Here is a tiny trained network, its code and every weight. The questions are about switching its units off for an input and a target symbol, where a switched-off unit gives its printed mean instead of its output.

import numpy as np


def w(rows, s, z=0):
    codes = np.array(rows[::2]) - 128.0
    scale = np.full(codes.shape[1], s)
    scale[-1] = z or s
    return codes * scale


def norm(h):
    return h / np.sqrt((h * h).mean(-1, keepdims=True) + 1e-5)


def f(y):
    return y / 2 * (1 + np.tanh(0.7978845608 * (y + 0.044715 * y**3)))


def softmax(a):
    e = np.exp(a - a.max(-1, keepdims=True))
    return e / e.sum(-1, keepdims=True)


def log_softmax(a):
    a = a - a.max(-1, keepdims=True)
    return a - np.log(np.exp(a).sum(-1, keepdims=True))


def net(x, mask):
    ids = ['αγεητφψω'.index(c) for c in x.split()]
    T = len(ids)
    res = E[ids] + P[:T]
    u = 0
    for l in range(2):
        r = norm(res)
        for j in range(3):
            rows = slice(2 * j, 2 * j + 2)
            q, k, v = (r @ M[l][rows].T for M in (Q, K, V))
            z = softmax(np.where(np.tri(T) > 0, q @ k.T / 2**0.5, -1e9)) @ v
            o = O[l][rows]
            res = res + np.where(mask[u + j], z, o[:, -1]) @ o[:, :-1]
        u += 3
        y = f(norm(res) @ A[l][:, :-1].T + A[l][:, -1])
        res = res + np.where(mask[u : u + 12], y, B[l][:, -1]) @ B[l][:, :-1]
        u += 12
    return log_softmax(norm(res)[-1] @ U[:, :-1].T + U[:, -1])


Q, K, V, O, A, B = {}, {}, {}, {}, {}, {}
E = w([
[92,179,116],'α',
[4,30,52],'γ',
[95,170,111],'ε',
[135,196,185],'η',
[117,159,117],'τ',
[111,175,85],'φ',
[150,208,92],'ψ',
[101,111,190],'ω',
],0.021)
P = w([
[61,255,193],'0',
[93,240,182],'1',
[96,216,173],'2',
[94,186,154],'3',
[97,159,149],'4',
[104,132,147],'5',
[109,111,141],'6',
[118,82,138],'7',
[122,66,131],'8',
[124,50,129],'9',
],0.0068)
Q[0] = w([
[147,184,88],'L0H1',
[156,85,44],'L0H1',
[161,90,196],'L0H2',
[64,211,113],'L0H2',
[253,155,106],'L0H3',
[80,86,103],'L0H3',
],0.018)
K[0] = w([
[48,21,5],'L0H1',
[44,77,154],'L0H1',
[101,32,185],'L0H2',
[103,99,37],'L0H2',
[202,203,155],'L0H3',
[89,17,159],'L0H3',
],0.015)
V[0] = w([
[164,10,92],'L0H1',
[59,135,132],'L0H1',
[96,137,239],'L0H2',
[150,18,94],'L0H2',
[253,130,199],'L0H3',
[99,79,55],'L0H3',
],0.0063)
O[0] = w([
[236,157,100,23],'L0H1',
[157,120,140,183],'L0H1',
[126,146,214,108],'L0H2',
[88,116,155,3],'L0H2',
[161,81,219,25],'L0H3',
[63,151,254,134],'L0H3',
],0.0076,0.0063)
A[0] = w([
[170,6,125,4],'L0N1',
[133,158,192,133],'L0N2',
[141,133,153,80],'L0N3',
[134,154,117,87],'L0N4',
[142,149,115,12],'L0N5',
[113,31,106,88],'L0N6',
[188,109,134,45],'L0N7',
[86,86,116,16],'L0N8',
[165,170,152,70],'L0N9',
[130,129,163,166],'L0N10',
[159,57,183,236],'L0N11',
[141,110,118,36],'L0N12',
],0.018,0.0027)
B[0] = w([
[208,9,170,119],'L0N1',
[98,99,43,200],'L0N2',
[91,213,172,80],'L0N3',
[204,40,102,250],'L0N4',
[136,102,138,156],'L0N5',
[49,89,59,178],'L0N6',
[162,126,170,89],'L0N7',
[117,155,134,175],'L0N8',
[141,185,84,178],'L0N9',
[116,227,73,120],'L0N10',
[240,166,255,131],'L0N11',
[161,116,92,62],'L0N12',
],0.0073,0.0022)
Q[1] = w([
[6,175,100],'L1H1',
[109,127,57],'L1H1',
[68,147,65],'L1H2',
[160,61,167],'L1H2',
[212,91,137],'L1H3',
[48,153,44],'L1H3',
],0.018)
K[1] = w([
[144,4,118],'L1H1',
[156,86,163],'L1H1',
[126,62,153],'L1H2',
[183,194,140],'L1H2',
[53,117,183],'L1H3',
[167,77,9],'L1H3',
],0.019)
V[1] = w([
[102,120,69],'L1H1',
[50,93,171],'L1H1',
[192,92,56],'L1H2',
[36,156,118],'L1H2',
[169,241,171],'L1H3',
[247,216,53],'L1H3',
],0.012)
O[1] = w([
[78,173,122,183],'L1H1',
[71,145,241,160],'L1H1',
[40,185,97,83],'L1H2',
[59,88,147,244],'L1H2',
[193,87,108,177],'L1H3',
[144,1,98,248],'L1H3',
],0.0097,0.013)
A[1] = w([
[135,136,126,38],'L1N1',
[51,139,128,95],'L1N2',
[247,116,111,82],'L1N3',
[253,178,128,149],'L1N4',
[125,85,196,199],'L1N5',
[158,208,97,2],'L1N6',
[145,138,63,134],'L1N7',
[102,104,148,158],'L1N8',
[134,175,182,225],'L1N9',
[122,123,235,201],'L1N10',
[111,208,131,127],'L1N11',
[147,91,158,67],'L1N12',
],0.018,0.0048)
B[1] = w([
[96,85,106,98],'L1N1',
[36,134,157,246],'L1N2',
[30,239,187,171],'L1N3',
[131,231,159,169],'L1N4',
[216,213,179,254],'L1N5',
[151,77,22,149],'L1N6',
[171,43,185,199],'L1N7',
[125,212,138,240],'L1N8',
[254,23,138,136],'L1N9',
[225,31,163,184],'L1N10',
[141,36,85,152],'L1N11',
[155,191,101,144],'L1N12',
],0.0085,0.0052)
U = w([
[89,118,173,2],'α',
[122,192,80,237],'γ',
[83,112,163,2],'ε',
[88,153,154,145],'η',
[111,126,171,74],'τ',
[5,155,69,125],'φ',
[122,68,41,165],'ψ',
[176,119,167,214],'ω',
],0.017,0.0047)

Each question gives the input, a string of symbols that net reads in full, and the target symbol t.
The units are the heads (2 rows each of Q, K, V and O) and the neurons (one row each of A and B). Each row of codes is followed by its name. A weight is (code - 128) times the scale printed after its matrix; where a second scale follows, it is the last column's (O, A, B and U).
mask holds one flag per unit, layer by layer, with each layer's heads first. A switched-off unit (its flag False) gives its mean, the last column of its rows in O or B, instead of its output. The means were averaged over made-up inputs and are rounded, as every weight is.
A unit's drop is (log p(t) with every unit on - log p(t) with that unit switched off) / (log p(t) with every unit on - log p(t) with every unit switched off).
The circuit of an input: a set's keep is (log p(t) with only the set's units on - log p(t) with every unit switched off) / (log p(t) with every unit on - log p(t) with every unit switched off). Starting from the 12 units with the biggest drops (on a tie, the unit counted first), units are removed one at a time, each time the one whose removal leaves the highest keep (on an exact tie, the one counted first), for as long as the keep stays at least 0.8.
circuit, biggest first: the units of the circuit, biggest drop first
unit that matters most: the unit with the biggest drop
k most important neurons of layer l: the k neurons of layer l with the biggest drops, biggest first
heads that matter: for each layer, one digit per head in row order, 1 if its drop is at least 0.15 and else 0, layers parted by /
drop when u is switched off: that unit's drop, to one decimal
input ψ α ε ψ τ, target ψ: circuit, biggest first : L0H3, L1H1
input ω φ α τ ψ ε, target ψ: circuit, biggest first : L1H3
input φ ω τ α, target ω: heads that matter : 100 / 110
input α φ φ ω φ ε, target ω: circuit, biggest first : L1H2, L1N5
input φ τ φ ψ φ γ ψ, target γ: circuit, biggest first : L0H1, L1N3
input φ ψ α, target ψ: circuit, biggest first : L1H3, L1H1
input φ η φ η, target φ: heads that matter : 100 / 000
input φ ε η ψ η ω φ ω φ, target ω: heads that matter : 100 / 110
input α φ η φ η φ ε ω ε, target ω: heads that matter : 000 / 110
input ω γ ψ, target γ: 4 most important neurons of layer 0 : L0N9, L0N6, L0N4, L0N11
input ψ τ α ψ ε ε α ε τ φ, target φ: heads that matter : 000 / 001
input ε ψ η, target ψ: heads that matter : 001 / 001
input ψ ε ψ ε ε φ ψ φ τ ω, target ω: heads that matter : 000 / 000
input η φ ω, target ω: unit that matters most : L0H1
input ψ τ τ η η φ ε ω ψ, target ω: heads that matter : 110 / 110
input ω η ε ψ φ φ φ ω φ, target ω: heads that matter : 100 / 110
input τ φ ε ω ε ε φ φ, target φ: 2 most important neurons of layer 0 : L0N10, L0N4
input φ ψ ψ α φ α ψ α, target ψ: heads that matter : 001 / 101
input ψ γ ε α τ, target ω: heads that matter : 100 / 101
input η ψ η, target ψ: unit that matters most : L0N2
input α η φ η η, target φ: drop when L0H3 is switched off : 0.2
input ψ ψ η ω η, target ω: drop when L1N5 is switched off : 0.1
input ψ ω τ, target ω: drop when L0H1 is switched off : 0.1
input φ φ φ ω ψ, target ω: drop when L1H2 is switched off : 0.2
